Below are the code and all the weights of a small trained network. Each question names an input and a class and asks about switching units off, where a switched-off unit gives its printed mean instead of its output.

import numpy as np


def w(rows, s, z=0):
    codes = np.array(rows[::2]) - 128.0
    scale = np.full(codes.shape[1], s)
    scale[-1] = z or s
    return codes * scale


def norm(h):
    return h / np.sqrt((h * h).mean(-1, keepdims=True) + 1e-5)


def f(y):
    return np.maximum(y, 0)


def log_softmax(a):
    a = a - a.max(-1, keepdims=True)
    return a - np.log(np.exp(a).sum(-1, keepdims=True))


def net(x, mask):
    res = np.array(x, float).reshape(1, 8) / 4 @ E
    u = 0
    for l in range(3):
        y = f(norm(res) @ A[l][:, :-1].T + A[l][:, -1])
        res = res + np.where(mask[u : u + 5], y, B[l][:, -1]) @ B[l][:, :-1]
        u += 5
    return log_softmax(norm(res)[-1] @ U[:, :-1].T + U[:, -1])


A, B = {}, {}
E = w([
[164,125,146,111,143,162,100,99,126],'x0',
[135,127,132,123,129,133,124,125,125],'x1',
[205,175,119,125,151,124,151,195,249],'x2',
[113,163,139,115,124,135,151,125,119],'x3',
[136,120,108,99,121,140,165,96,135],'x4',
[254,187,131,159,130,17,158,102,86],'x5',
[140,183,3,106,222,164,107,165,65],'x6',
[136,116,153,94,140,121,112,144,117],'x7',
],0.0063)
A[0] = w([
[114,132,91,121,167,138,142,106,79,114],'L0N1',
[89,109,148,128,72,81,98,45,44,15],'L0N2',
[159,161,117,101,115,198,138,129,121,117],'L0N3',
[173,122,137,140,142,37,157,73,45,90],'L0N4',
[80,82,137,157,177,125,147,72,1,3],'L0N5',
],0.0076,0.0046)
B[0] = w([
[125,87,105,82,101,83,88,136,60,196],'L0N1',
[102,165,179,80,85,60,66,105,188,231],'L0N2',
[121,111,125,170,137,89,149,185,135,179],'L0N3',
[148,132,181,227,218,110,134,136,102,254],'L0N4',
[134,152,30,66,112,129,54,113,254,228],'L0N5',
],0.0096,0.0046)
A[1] = w([
[114,113,47,129,157,150,93,131,11,79],'L1N1',
[4,61,134,86,107,254,98,138,112,62],'L1N2',
[83,87,234,168,56,103,123,47,133,79],'L1N3',
[134,149,187,78,102,143,153,105,99,128],'L1N4',
[119,75,208,163,75,140,161,95,86,8],'L1N5',
],0.0081,0.0016)
B[1] = w([
[178,113,169,124,91,184,141,244,117,202],'L1N1',
[140,126,146,171,191,76,174,60,95,242],'L1N2',
[165,103,76,126,118,167,105,233,98,253],'L1N3',
[161,129,101,169,118,76,189,180,146,152],'L1N4',
[140,163,101,115,102,145,168,184,78,170],'L1N5',
],0.011,0.0063)
A[2] = w([
[97,97,99,158,171,82,144,133,138,170],'L2N1',
[148,154,159,153,124,78,123,92,53,36],'L2N2',
[157,171,105,93,134,79,107,131,245,166],'L2N3',
[150,145,84,91,115,134,137,206,106,186],'L2N4',
[123,158,133,127,104,138,124,113,106,7],'L2N5',
],0.011,0.0018)
B[2] = w([
[138,218,167,148,161,163,129,59,110,185],'L2N1',
[62,91,108,140,213,162,189,2,125,172],'L2N2',
[32,129,141,59,84,214,82,73,64,225],'L2N3',
[122,78,114,131,51,63,132,144,201,254],'L2N4',
[150,111,142,146,157,114,134,133,131,128],'L2N5',
],0.0098,0.0091)
U = w([
[175,89,99,142,114,106,135,235,145,253],'0',
[151,138,155,190,250,134,155,70,89,63],'1',
[85,144,112,62,95,173,62,82,132,14],'2',
],0.012,0.0013)

Each question gives the input, the list of numbers given to net, and the class t.
The units are the neurons (one row each of A and B). Each row of codes is followed by its name. A weight is (code - 128) times the scale printed after its matrix; where a second scale follows, it is the last column's (A, B and U).
mask holds one flag per neuron, layer by layer. A switched-off neuron (its flag False) gives its mean, the last column of its row in B, instead of its output. The means were averaged over made-up inputs and are rounded, as every weight is.
A unit's drop is (log p(t) with every unit on - log p(t) with that unit switched off) / (log p(t) with every unit on - log p(t) with every unit switched off).
The circuit of an input: a set's keep is (log p(t) with only the set's units on - log p(t) with every unit switched off) / (log p(t) with every unit on - log p(t) with every unit switched off). Starting from the 12 units with the biggest drops (on a tie, the unit counted first), units are removed one at a time, each time the one whose removal leaves the highest keep (on an exact tie, the one counted first), for as long as the keep stays at least 0.8.
units of the circuit, in order: the units of the circuit, biggest drop first
unit that matters most: the unit with the biggest drop
k most important neurons: the k neurons with the biggest drops, biggest first
k most important neurons of layer l: the k neurons of layer l with the biggest drops, biggest first
drop of u: that unit's drop, to one decimal
input [-2,-5,-7,-2,-6,0,-7,-8], class 0: unit that matters most	L1N3
input [6,-3,5,-2,7,-6,1,8], class 1: units of the circuit, in order	[L1N2; L0N5]
input [7,4,1,-4,5,1,1,7], class 0: 2 most important neurons	[L1N2; L0N2]
input [0,7,8,-4,3,2,7,-2], class 2: 2 most important neurons	[L2N3; L1N3]
input [1,-7,2,5,7,-4,-4,-6], class 0: 3 most important neurons	[L0N5; L1N3; L1N5]
input [-6,5,-7,7,8,-7,6,-7], class 1: 3 most important neurons of layer 2	[L2N3; L2N1; L2N4]
input [-1,6,7,2,-3,3,2,0], class 2: 2 most important neurons	[L2N3; L1N3]
input [6,-8,6,4,-8,3,1,6], class 2: 3 most important neurons	[L2N3; L1N3; L1N2]
input [-3,2,-2,5,1,-7,-7,-2], class 0: 3 most important neurons	[L1N3; L1N5; L0N5]
input [4,-7,-1,-3,3,-4,4,2], class 0: 3 most important neurons of layer 0	[L0N1; L0N2; L0N3]
input [-1,-3,-5,5,2,-3,5,-8], class 0: 3 most important neurons	[L1N1; L0N1; L2N3]
input [-3,-6,5,7,-3,-1,-3,-7], class 2: 2 most important neurons	[L2N3; L1N1]
input [3,4,5,-2,2,5,-4,-3], class 1: 2 most important neurons	[L0N2; L0N5]
input [-6,5,7,2,8,-5,4,7], class 2: 3 most important neurons	[L1N3; L1N1; L2N3]
input [-3,7,-1,-8,-2,-5,-8,8], class 0: units of the circuit, in order	[L1N3]
input [3,4,-5,3,-7,-1,7,8], class 0: 2 most important neurons	[L1N1; L2N3]
input [7,-5,5,8,-4,4,1,-3], class 2: 3 most important neurons	[L1N2; L2N3; L1N3]
input [1,-3,-6,-2,-6,5,4,-1], class 2: 3 most important neurons	[L0N5; L1N2; L0N2]
input [-6,-7,6,-3,-3,-7,-5,3], class 1: 3 most important neurons	[L1N2; L0N5; L0N2]
input [-1,4,5,-3,-5,-8,-5,-7], class 1: 2 most important neurons	[L1N2; L0N5]
input [6,6,-1,5,2,-3,4,2], class 0: unit that matters most	L1N1
input [3,5,0,6,0,2,-6,3], class 0: drop of L0N5	0.0
input [-3,-8,3,-6,1,-1,0,-1], class 2: drop of L0N4	0.1
input [-6,3,6,-4,5,-2,5,-2], class 2: drop of L2N3	0.7
input [-1,-3,-5,6,-2,0,-8,8], class 0: drop of L1N3	1.0
